[[ -3   6 -20   1   7  -8   1 -16   3   4]
 [  2  -5  13  -1  -6   5  -2  11  -3  -3]
 [  0  -1  -3  -1  -1  -2  -1  -2   0  -1]
 [  0   1  -6   0   1  -3  -1  -5   1   0]
 [  0  -1  22   2   2  11   1  13  -1   1]
 [ -2   4 -13   0   4  -5   0 -10   2   2]
 [  3 -11  42  -2  -9  17   0  32  -5  -6]
 [ -1   3   1   3   4   3   1  -1   1   3]
 [ -1   2  -3   1   2  -1   0  -3   1   1]]
:
[[ -3   2   0   0   0  -2   3  -1  -1]
 [  6  -5  -1   1  -1   4 -11   3   2]
 [-20  13  -3  -6  22 -13  42   1  -3]
 [  1  -1  -1   0   2   0  -2   3   1]
 [  7  -6  -1   1   2   4  -9   4   2]
 [ -8   5  -2  -3  11  -5  17   3  -1]
 [  1  -2  -1  -1   1   0   0   1   0]
 [-16  11  -2  -5  13 -10  32  -1  -3]
 [  3  -3   0   1  -1   2  -5   1   1]
 [  4  -3  -1   0   1   2  -6   3   1]]

[[ -7 -39]
 [-55  25]
 [ -2 -33]
 [-28 -32]
 [-35 -23]
 [-22 -18]
 [ 41  35]]
:
[[ -7 -55  -2 -28 -35 -22  41]
 [-39  25 -33 -32 -23 -18  35]]

[[ 21  27  25  18   0 -17 -23 -28 -19   1  14  25  27  20   4]
 [ 19  26  27  23  16   5  -3 -12 -23 -27 -26 -20 -16  -1   9]
 [ 25 -28 -21  35  14 -36 -11  32   6 -37  -2  37  -3 -38  11]
 [-37  -4  35   7 -40  -4  36   7 -38 -10  36  12 -35 -15  32]
 [ 14  17  19  17  15  10   4  -1  -8 -14 -17 -17 -22 -15 -10]]
:
[[ 21  19  25 -37  14]
 [ 27  26 -28  -4  17]
 [ 25  27 -21  35  19]
 [ 18  23  35   7  17]
 [  0  16  14 -40  15]
 [-17   5 -36  -4  10]
 [-23  -3 -11  36   4]
 [-28 -12  32   7  -1]
 [-19 -23   6 -38  -8]
 [  1 -27 -37 -10 -14]
 [ 14 -26  -2  36 -17]
 [ 25 -20  37  12 -17]
 [ 27 -16  -3 -35 -22]
 [ 20  -1 -38 -15 -15]
 [  4   9  11  32 -10]]

[[ 13   2  19  -2  -1   3]
 [ -5   2 -36   1  19 -22]
 [ 10   2 -27   5  24 -39]
 [  7   0  15   1   2   4]
 [ 17   0  14  -2  -2   4]
 [ 35   1  29  -2  -3  10]
 [ 31   2  52  -4  -3  12]]
:
[[ 13  -5  10   7  17  35  31]
 [  2   2   2   0   0   1   2]
 [ 19 -36 -27  15  14  29  52]
 [ -2   1   5   1  -2  -2  -4]
 [ -1  19  24   2  -2  -3  -3]
 [  3 -22 -39   4   4  10  12]]

[[ 26 -10  48 -11  41]
 [  9   4  22  42  -5]]
:
[[ 26   9]
 [-10   4]
 [ 48  22]
 [-11  42]
 [ 41  -5]]

[[ 27  40  53  -8]
 [-36 -52 -47  27]
 [ 30  50  49  -3]
 [-45 -42 -47  27]
 [-46 -49 -48  36]]
:
[[ 27 -36  30 -45 -46]
 [ 40 -52  50 -42 -49]
 [ 53 -47  49 -47 -48]
 [ -8  27  -3  27  36]]

[[ 12  -5 -33 -16 -10  18 -15 -11  13]
 [ 44  -7 -25  32  18  43 -23 -18  26]
 [  1   6  27 -36  -2 -26  15  16 -14]
 [ -9   7  29 -21   3 -40  16  19 -17]]
:
[[ 12  44   1  -9]
 [ -5  -7   6   7]
 [-33 -25  27  29]
 [-16  32 -36 -21]
 [-10  18  -2   3]
 [ 18  43 -26 -40]
 [-15 -23  15  16]
 [-11 -18  16  19]
 [ 13  26 -14 -17]]

[[ 27 -42   5  12 -26   5 -42   1   6]
 [  0  -2   0   0   1   0   1   1   0]]
:
[[ 27   0]
 [-42  -2]
 [  5   0]
 [ 12   0]
 [-26   1]
 [  5   0]
 [-42   1]
 [  1   1]
 [  6   0]]
